D: [157 138  88 114 218 131 100 131 124 160 110 113  77 136 145 139  97  61
 104 172 160 127 143 138 139 132 192 130 120 136  99  91 141  98  81 104
  62 116 126  88 137 125 169 121 135 114 161 124 111 109 147 144 201 147
 131 113 119 149  77 111]
V: [102 131 150  64  71 141 121 169 142 126 134 140 140 105 109 111 131 124
 170 157  83 107 120 116 112 158 192 125 113  96 130  99 149 159 164 122
 120 132 104 173 145 128 182 147 158 127 130  87 125 140 173  96  87 128
 132 103 116 100 122 115]
F: [135 128 142  47 200 137 137 140 115 139 140 128 166 123 132  28 115 113
  86  67 148 157 143 118 133 168 127 122 124 128 161 151 108 169  73 159
 139 113 155  67 118 117  95 112 143 115  97 154  89 112 106 129  85 113
 109 130 142 148  70 132]
X: [157 145  88 114 218 131 100 131 124 160 110 113  77 136 145 115  97  61
 104 172 160 127 143 138 139 132 192 130 120 136  99  91 141  98  81 104
  62 116 126  88 137 125 169 121 135 114 160 168  54 167 113 104 134 188
 125  87 161 133 106 121]
H: [110 169 136 186 138 141 142 119 174 112 165 115 115 146 132  52 143 102
  54 102 100 127 137 109 139 162 175 135 108 113 141 178 164 111  88 139
 117 151 132 154 130 129 137 100 141 143  78  57  58 138 132 136  87 130
 150 125 147 103 125 141]
gone V: [111 173 126 164 104 103 140 102 134 105 107 158 157  96 130 132 124 150
 109 149 132  87  71 116 147 141 120 100 140 128 130 158 131 145  64 115
 127 140  87 125 113 173  83 159 192 116 169 170 112 122 125  96 121 131
 128 142 122 120  99]  [182]
gone D: [104 113 131  88 114 121 119  61  77 157 114 169 116  99 109 144 149  88
 125 127 113 111  62 136 138 139 131 124  98 104  81 172 160 138 160 124
 111 137 218 135  91 145  97 139 132 130 147 143 100 192 110 141 161 136
 201 126 131 147  77]  [120]
gone H: [178 169 132 130 154 175  57 108 138  54 136 141 100 102 151 146  52 138
 109 139 130 165 135 137 132 100 139  58 117 111 136 142 115 141 141 137
  78 162 141 102 110 147 164 125 150  87 125 103 113 132 119 127 129 143
 143 186 112 115  88]  [174]
gone D: [126 139 145  81 114 139 143  99 109 111 104 132 141 135 201 160 131 138
 121 147 100 169  97 111 137 192 161 114 130  77 172 149 124  88  88 138
 131  77 218 160 125 113 157 116 144 120 119 131 124 147 113  62 136  61
 136 104  98  91 127]  [110]
gone X: [106 124 136 218  98 167 114 132 104 145 145 141 168  87  91 131 192  54
 160 172 134 136 113  81 110 115 121 139  88 143 130 120  97 116  88 104
 114 138 137 160  99 188 135 157 104 169 161 131 127 113  61 160  62 125
 125 121  77 126 100]  [133]

W: [ 88  89 188 148 118 165]
Q: [196 128  83 129 206 123]
R: [129 117 146 137 147 145]
U: [146 151  97 113 141 106]
E: [103 116 158 122 131 133]
S: [104  72 195 130 131 171]
N: [122 123 139 128 132 126]
gone S: [ 72 130 104 195 171]  [131]
gone Q: [129  83 128 123 196]  [206]

P: [146 153 126 131 101 138 107 122 154 134  71 141 146 120  94 139 109 131
 140 124 149 131 120 144 150 111]
T: [160 100 121 179 114 118 133 122 151 130 116 139 111 102 171 184 130 117
 154 105  42 100  88 155 149 138]
J: [160 100 121 179 114 118 133 122  87 130 116 139 111 102 171 184 130 154
 154 105  42 100  88 155 149 138]
Y: [115 129 123 149  87  97 106 145 145 160 122 142 187 141 163 123 102 111
 159  87 111 161 145 192 150 166]
K: [136 117 120 161 101 106 118 137 116 147 119 141 154 124 167 154 115 115
 159  95  77 132 120 177 148 155]
has: [140 111]  no
has: [131 117]  no
has: [102 123 163 141 187]  no
gone J: [130 138 100 133 121 102 100 114 179 154 184  87 154 130 139 118 160  88
 171 105 122 116  42 149 111]  [155]

zonis: [100  91  85 131  87 161 150 108]
bip: [118 119 123 111 116 118 120 116]
Sadak: [190 156 122 109 155 101  98 120]
Mip: [125 175 125 185 176 156 110 186]
zovaf: [170 143 223  64 213  43  94 180]
gad: [149 106 113 134 146 106 105 145]
pezu: [117  40 114 189 193 113 128  88]
Laf: [117  40 114 189 193 115  84 224]
sas: [149 106 113 134 146 106 105 117]
kab: [138  83 107 162 164  91  90 170]
luniv: [126  44 165  72 185 169 208 212]
Runo: [117  98 105 146 104 106  90  99]
has: [ 64 213]  yes
has: [156 122 109 155]  yes
gone Runo: [106 105 146  98 117 104  90]  [99]
gone Laf: [117 189  40 224 115  84 193]  [114]

M: [163 128 113 104 136 162 114  85 136  47 109 183 144 116 122 128 180 105
  75 162 171  50 135 162 142 103 132 127  44 161 105 143 152 140 103  97
 130 151 109  94 102  44 166 136 114  87 162  84]
Z: [153 123  91 110 144 156 111  74 154  50 125 168 153 130 140 152 203 134
  79 178 151  60 118 161 135 115 126 128  48 172 103 143 137 122 110  93
 137 175 109  87  96  54 143 125 122  81 166  92]
B: [ 98 149  54 135 130 138 100  91 167  95 156 136 167 172 181 200 198 172
  93 161  80  92  96 147  96 189 105 147 107 174 103 146 104  73 141 109
 127 198 112 132 110 140  77 150 133 129 130 111]
A: [163 138 130 104 124 165 117 101 117  51  95 196 136 105 106 110 151  78
  77 140 182  43 151 161 143 101 136 132  54 146 108 146 164 155 100 105
 118 128 107 111 112  51 182 155 105 106 152  79]
G: [135 160 133 117 100 165 120 139  94  81  88 203 126 101  97 101  99  50
  92 103 170  42 168 160 127 120 135 153  99 113 115 151 169 165 111 124
  86  95 104 156 138 102 177 196  91 162 120  78]
C: [115 134  57 127 140 143 102  77 171  77 152 141 166 160 174 192 214 170
  90 178 100  82  96 154 110 162 110 138  83 178 103 146 142  86 132  99
 134 199 111 108 101 108  92 133 132 106 147 105]
gone C: [146  92 160 134 214 110 106 170 102 132 108  77 162 127 103  57  96 138
 101 171 108 166 133 141 115 174 105  82 152  99 110 142  77 132 154 143
 192 147  90 111  86  83 199 140 134 178 178]  [100]
gone M: [183 128 136  44 171 142 122 128 109  87 180  50  47 109 113 144 114 161
 132 143 130 162  97 103 136 127  84 162 140 105 102 114 104  94 105  75
 163 166 136  44 116 162 162 135  85 151 103]  [152]
gone C: [214  86 146 147 101 110 154 178 132  77 108  99 140 192 105 134 178 166
 174  57  83 152 132  90  96 110 111 108 160 100 106 138  77 171 127 143
 199 133 115  82 142 162 134 170  92 103 102]  [141]

Solig: [127 130 129 128 130 129 126]
kur: [ 64 129  87 129 152 159 226]
Sifiv: [127 130 129 128 127 129 124]
has: [129  87]  yes
has: [128 127 129]  yes
asked: [127 130 129 128 127 129 124]  Sifiv

